Below is a small trained network, with its code and all its weights. Each question gives an input and a target symbol and asks what happens when units are switched off, that is, made to give their printed mean instead of their output.

import numpy as np


def w(rows, s, z=0):
    codes = np.array(rows[::2]) - 128.0
    scale = np.full(codes.shape[1], s)
    scale[-1] = z or s
    return codes * scale


def norm(h):
    return h / np.sqrt((h * h).mean(-1, keepdims=True) + 1e-5)


def f(y):
    return np.maximum(y, 0)


def softmax(a):
    e = np.exp(a - a.max(-1, keepdims=True))
    return e / e.sum(-1, keepdims=True)


def log_softmax(a):
    a = a - a.max(-1, keepdims=True)
    return a - np.log(np.exp(a).sum(-1, keepdims=True))


def net(x, mask):
    ids = ['αβγδεζημξφψω'.index(c) for c in x.split()]
    T = len(ids)
    res = E[ids] + P[:T]
    r = norm(res)
    for j in range(2):
        rows = slice(2 * j, 2 * j + 2)
        q, k, v = (r @ M[0][rows].T for M in (Q, K, V))
        z = softmax(np.where(np.tri(T) > 0, q @ k.T / 2**0.5, -1e9)) @ v
        o = O[0][rows]
        res = res + np.where(mask[j], z, o[:, -1]) @ o[:, :-1]
    y = f(norm(res) @ A[0][:, :-1].T + A[0][:, -1])
    res = res + np.where(mask[2:6], y, B[0][:, -1]) @ B[0][:, :-1]
    return log_softmax(norm(res)[-1] @ U[:, :-1].T + U[:, -1])


Q, K, V, O, A, B = {}, {}, {}, {}, {}, {}
E = w([
[153,117,129,75,88,159,123],'α',
[146,78,126,43,49,131,125],'β',
[59,98,193,109,118,150,140],'γ',
[128,114,117,106,122,130,109],'δ',
[108,124,204,125,159,150,98],'ε',
[147,43,88,201,87,170,189],'ζ',
[174,99,110,159,125,226,87],'η',
[6,105,215,154,153,200,52],'μ',
[120,122,160,100,163,160,97],'ξ',
[103,61,192,34,103,144,130],'φ',
[125,2,67,175,137,133,95],'ψ',
[49,169,106,145,154,187,121],'ω',
],0.019)
P = w([
[138,80,111,96,5,143,134],'0',
[152,115,112,108,76,129,159],'1',
[147,110,133,134,60,105,123],'2',
[118,96,107,102,114,164,148],'3',
[142,124,129,122,104,127,159],'4',
[141,127,132,147,81,104,116],'5',
[125,110,121,105,139,154,144],'6',
[140,129,141,124,122,121,155],'7',
[140,135,144,148,97,105,108],'8',
[125,124,128,108,154,145,139],'9',
[142,137,155,124,143,115,151],'10',
[142,144,158,145,114,102,98],'11',
[133,136,131,101,170,139,134],'12',
[139,137,161,118,140,112,154],'13',
],0.026)
Q[0] = w([
[56,133,101,107,172,166,155],'head 1',
[110,72,103,52,201,215,188],'head 1',
[96,97,134,116,116,180,7],'head 2',
[147,115,161,134,114,140,110],'head 2',
],0.018)
K[0] = w([
[43,198,140,79,125,103,110],'head 1',
[75,250,163,20,149,60,104],'head 1',
[174,81,114,226,243,122,48],'head 2',
[206,157,126,128,162,161,130],'head 2',
],0.012)
V[0] = w([
[141,80,149,197,132,127,179],'head 1',
[178,2,140,77,117,114,86],'head 1',
[135,44,132,225,216,85,118],'head 2',
[190,171,137,148,134,209,145],'head 2',
],0.0094)
O[0] = w([
[131,234,190,180,93,46,177,138],'head 1',
[250,126,170,195,229,153,117,255],'head 1',
[191,20,146,122,68,148,104,46],'head 2',
[81,169,191,59,87,209,88,191],'head 2',
],0.012,0.0054)
A[0] = w([
[136,193,174,143,158,94,102,184],'neuron 1',
[100,113,157,173,113,9,123,253],'neuron 2',
[145,75,109,116,181,190,108,72],'neuron 3',
[62,139,60,139,105,156,126,173],'neuron 4',
],0.014,0.0049)
B[0] = w([
[100,72,93,105,31,108,103,255],'neuron 1',
[10,193,145,99,199,126,227,177],'neuron 2',
[17,134,140,90,166,76,130,233],'neuron 3',
[151,33,99,131,109,123,214,193],'neuron 4',
],0.013,0.0084)
U = w([
[184,203,73,89,107,128,130,186],'α',
[223,135,95,80,113,75,148,172],'β',
[101,252,201,147,109,66,211,63],'γ',
[152,174,36,141,144,43,96,180],'δ',
[145,132,172,189,18,125,91,170],'ε',
[190,116,199,186,139,102,213,218],'ζ',
[138,154,153,133,130,224,168,131],'η',
[84,59,172,182,105,159,156,1],'μ',
[68,162,81,121,219,134,113,156],'ξ',
[172,132,190,78,209,103,199,92],'φ',
[164,9,88,151,172,102,99,115],'ψ',
[122,44,35,96,62,180,169,84],'ω',
],0.013,0.0078)

Each question gives the input, a string of symbols that net reads in full, and the target symbol t.
The units are the heads (2 rows each of Q, K, V and O) and the neurons (one row each of A and B). Each row of codes is followed by its name. A weight is (code - 128) times the scale printed after its matrix; where a second scale follows, it is the last column's (O, A, B and U).
mask holds one flag per unit, heads first, then neurons. A switched-off unit (its flag False) gives its mean, the last column of its rows in O or B, instead of its output. The means were averaged over made-up inputs and are rounded, as every weight is.
A unit's drop is (log p(t) with every unit on - log p(t) with that unit switched off) / (log p(t) with every unit on - log p(t) with every unit switched off).
The circuit of an input: a set's keep is (log p(t) with only the set's units on - log p(t) with every unit switched off) / (log p(t) with every unit on - log p(t) with every unit switched off). Starting from all 6 units, units are removed one at a time, each time the one whose removal leaves the highest keep (on an exact tie, the one counted first), for as long as the keep stays at least 0.8.
units of the circuit, in order: the units of the circuit, biggest drop first
top k neurons: the k neurons with the biggest drops, biggest first
heads that matter: for each layer, one digit per head in row order, 1 if its drop is at least 0.15 and else 0, layers parted by /
input η ξ ψ η α η ξ ω φ, target ε: heads that matter => 01
input β ζ μ ξ φ, target φ: heads that matter => 10
input γ γ ω φ ξ ξ α, target ξ: top 2 neurons => [neuron 3; neuron 4]
input ε ω γ ξ ω ζ μ ξ ζ α, target ξ: top 3 neurons => [neuron 3; neuron 4; neuron 1]
input ξ ξ β ξ ψ α δ η ξ, target ε: heads that matter => 01
input δ ζ η α α ω, target ε: units of the circuit, in order => [neuron 1; head 1]
input ω ξ ξ ξ ξ α ζ ω ε α ζ ξ, target γ: heads that matter => 10
input ω α ξ ξ ε β ξ ξ ε ε ω η η, target ω: heads that matter => 10
input β η η ψ ξ ω μ η η η ξ ξ ε α, target α: heads that matter => 01
input ξ ξ ξ φ ξ μ η ζ ω ξ, target ω: units of the circuit, in order => [head 1]
input ω ζ ξ ζ δ, target δ: heads that matter => 11
input φ μ ζ α φ ξ ξ φ α, target γ: heads that matter => 10
input δ ξ δ ξ ξ, target ξ: units of the circuit, in order => [head 1; neuron 4; head 2]
input ξ ψ ω ξ ε ε, target ζ: units of the circuit, in order => [head 1]
input ξ γ ξ ψ ξ φ ξ ζ ζ μ γ ω ζ ε, target ε: heads that matter => 00
input ξ ξ μ, target ξ: units of the circuit, in order => [head 2; neuron 2]
input γ ψ η β ζ φ, target γ: top 2 neurons => [neuron 2; neuron 4]
input ξ η ω ζ ω ξ β ψ η ω ξ ζ, target γ: units of the circuit, in order => [neuron 2; head 1]
input δ δ α ψ ω ξ ω ψ ω ε ξ ε, target ζ: units of the circuit, in order => [head 2; head 1]
input ξ γ η φ γ ξ ξ ξ ψ ξ, target ψ: units of the circuit, in order => [head 2]
